Below are the code and all the weights of a small trained network. Each question names an input and a class and asks about switching units off, where a switched-off unit gives its printed mean instead of its output.

import numpy as np


def w(rows, s, z=0):
    codes = np.array(rows[::2]) - 128.0
    scale = np.full(codes.shape[1], s)
    scale[-1] = z or s
    return codes * scale


def f(y):
    return np.maximum(y, 0)


def log_softmax(a):
    a = a - a.max(-1, keepdims=True)
    return a - np.log(np.exp(a).sum(-1, keepdims=True))


def net(x, mask):
    res = np.array(x, float).reshape(1, 3) / 4 @ E
    y = f(res @ A[0][:, :-1].T + A[0][:, -1])
    res = res + np.where(mask, y, B[0][:, -1]) @ B[0][:, :-1]
    return log_softmax(res[-1] @ U[:, :-1].T + U[:, -1])


A, B = {}, {}
E = w([
[64,189,135,174,144,145,169,169,254],'x0',
[212,229,185,138,148,155,187,71,105],'x1',
[39,220,65,57,101,160,78,74,120],'x2',
],0.014)
A[0] = w([
[127,213,56,121,109,170,88,136,91,81],'n1',
[172,200,211,119,171,184,163,111,93,80],'n2',
[94,175,89,97,126,137,103,81,154,130],'n3',
[127,189,168,110,166,196,244,40,107,144],'n4',
[84,183,41,55,119,216,108,86,99,115],'n5',
[82,164,104,123,117,120,116,109,123,170],'n6',
[98,228,45,51,89,211,112,34,84,116],'n7',
[208,85,100,96,108,123,153,82,46,89],'n8',
[153,132,171,143,78,102,148,171,123,255],'n9',
[84,187,164,176,159,142,166,147,245,100],'n10',
[169,43,161,62,98,108,102,44,50,95],'n11',
[71,192,152,182,190,138,146,214,215,100],'n12',
[29,79,101,169,104,140,97,177,142,132],'n13',
[204,64,196,188,160,83,147,165,158,112],'n14',
[195,105,125,103,125,67,61,58,45,146],'n15',
[152,33,219,217,229,62,171,179,110,81],'n16',
[34,18,39,87,101,92,101,255,121,104],'n17',
[242,86,194,201,211,56,169,183,130,139],'n18',
[107,154,135,175,157,164,158,150,218,139],'n19',
[198,213,187,144,154,185,163,103,96,110],'n20',
[81,178,114,92,77,96,94,109,151,108],'n21',
],0.0095,0.019)
B[0] = w([
[132,149,103,166,101,180,103,211,120,166],'n1',
[182,102,175,115,57,120,79,222,171,182],'n2',
[112,125,118,185,129,137,125,128,143,181],'n3',
[188,68,191,118,149,110,107,115,170,214],'n4',
[114,141,125,164,152,144,120,171,136,211],'n5',
[126,122,101,146,179,131,112,120,124,184],'n6',
[112,169,108,184,159,144,114,157,126,238],'n7',
[116,122,126,105,101,166,161,171,119,183],'n8',
[112,69,133,160,247,110,166,26,132,246],'n9',
[116,125,132,76,85,188,187,153,82,196],'n10',
[112,111,102,80,96,189,141,170,78,197],'n11',
[103,121,126,71,93,181,146,146,98,196],'n12',
[175,102,174,128,153,104,136,143,139,197],'n13',
[107,183,111,169,138,134,115,180,132,218],'n14',
[112,81,87,68,113,162,165,106,129,214],'n15',
[124,186,104,184,91,153,91,182,130,226],'n16',
[203,88,193,122,101,114,92,149,183,234],'n17',
[94,163,112,184,146,130,129,151,119,253],'n18',
[105,92,80,82,113,159,166,121,111,193],'n19',
[163,89,186,122,120,111,126,168,158,202],'n20',
[95,137,133,165,127,135,104,140,124,169],'n21',
],0.014,0.021)
U = w([
[94,157,104,199,150,149,95,168,136,80],'0',
[196,89,198,113,120,123,91,157,173,86],'1',
[88,103,95,56,98,177,161,151,100,106],'2',
[95,81,117,146,247,118,142,75,145,248],'3',
[109,161,129,126,145,82,106,117,103,117],'4',
[113,131,105,110,75,121,137,93,123,113],'5',
],0.015)

Each question gives the input, the list of numbers given to net, and the class t.
The units are the neurons (one row each of A and B). Each row of codes is followed by its name. A weight is (code - 128) times the scale printed after its matrix; where a second scale follows, it is the last column's (A, B and U).
mask holds one flag per neuron, in row order. A switched-off neuron (its flag False) gives its mean, the last column of its row in B, instead of its output. The means were averaged over made-up inputs and are rounded, as every weight is.
A unit's drop is (log p(t) with every unit on - log p(t) with that unit switched off) / (log p(t) with every unit on - log p(t) with every unit switched off).
The circuit of an input: a set's keep is (log p(t) with only the set's units on - log p(t) with every unit switched off) / (log p(t) with every unit on - log p(t) with every unit switched off). Starting from the 12 units with the biggest drops (on a tie, the unit counted first), units are removed one at a time, each time the one whose removal leaves the highest keep (on an exact tie, the one counted first), for as long as the keep stays at least 0.8.
circuit, biggest first: the units of the circuit, biggest drop first
top k neurons: the k neurons with the biggest drops, biggest first
drop of u: that unit's drop, to one decimal
input [-7,0,5], class 2: circuit, biggest first => (n15)
input [-6,-7,-7], class 0: top 4 neurons => (n16 n18 n14 n4)
input [-7,-8,8], class 0: top 4 neurons => (n7 n5 n4 n20)
input [0,-3,0], class 3: top 4 neurons => (n2 n20 n4 n16)
input [6,-4,5], class 2: top 4 neurons => (n10 n12 n19 n18)
input [-8,-1,8], class 0: top 2 neurons => (n7 n5)
input [7,7,-5], class 1: top 3 neurons => (n4 n20 n2)
input [4,-4,1], class 1: top 3 neurons => (n17 n13 n15)
input [2,7,-7], class 0: top 2 neurons => (n18 n14)
input [0,3,-3], class 3: top 2 neurons => (n17 n9)
input [5,-5,2], class 1: top 2 neurons => (n17 n13)
input [-1,5,-6], class 0: top 2 neurons => (n18 n17)
input [-6,-1,-7], class 0: drop of n18 => 0.3
input [5,4,-1], class 2: drop of n17 => 0.5
input [-8,-2,-1], class 2: drop of n10 => 0.0
input [2,-6,-3], class 1: circuit, biggest first => (n17)
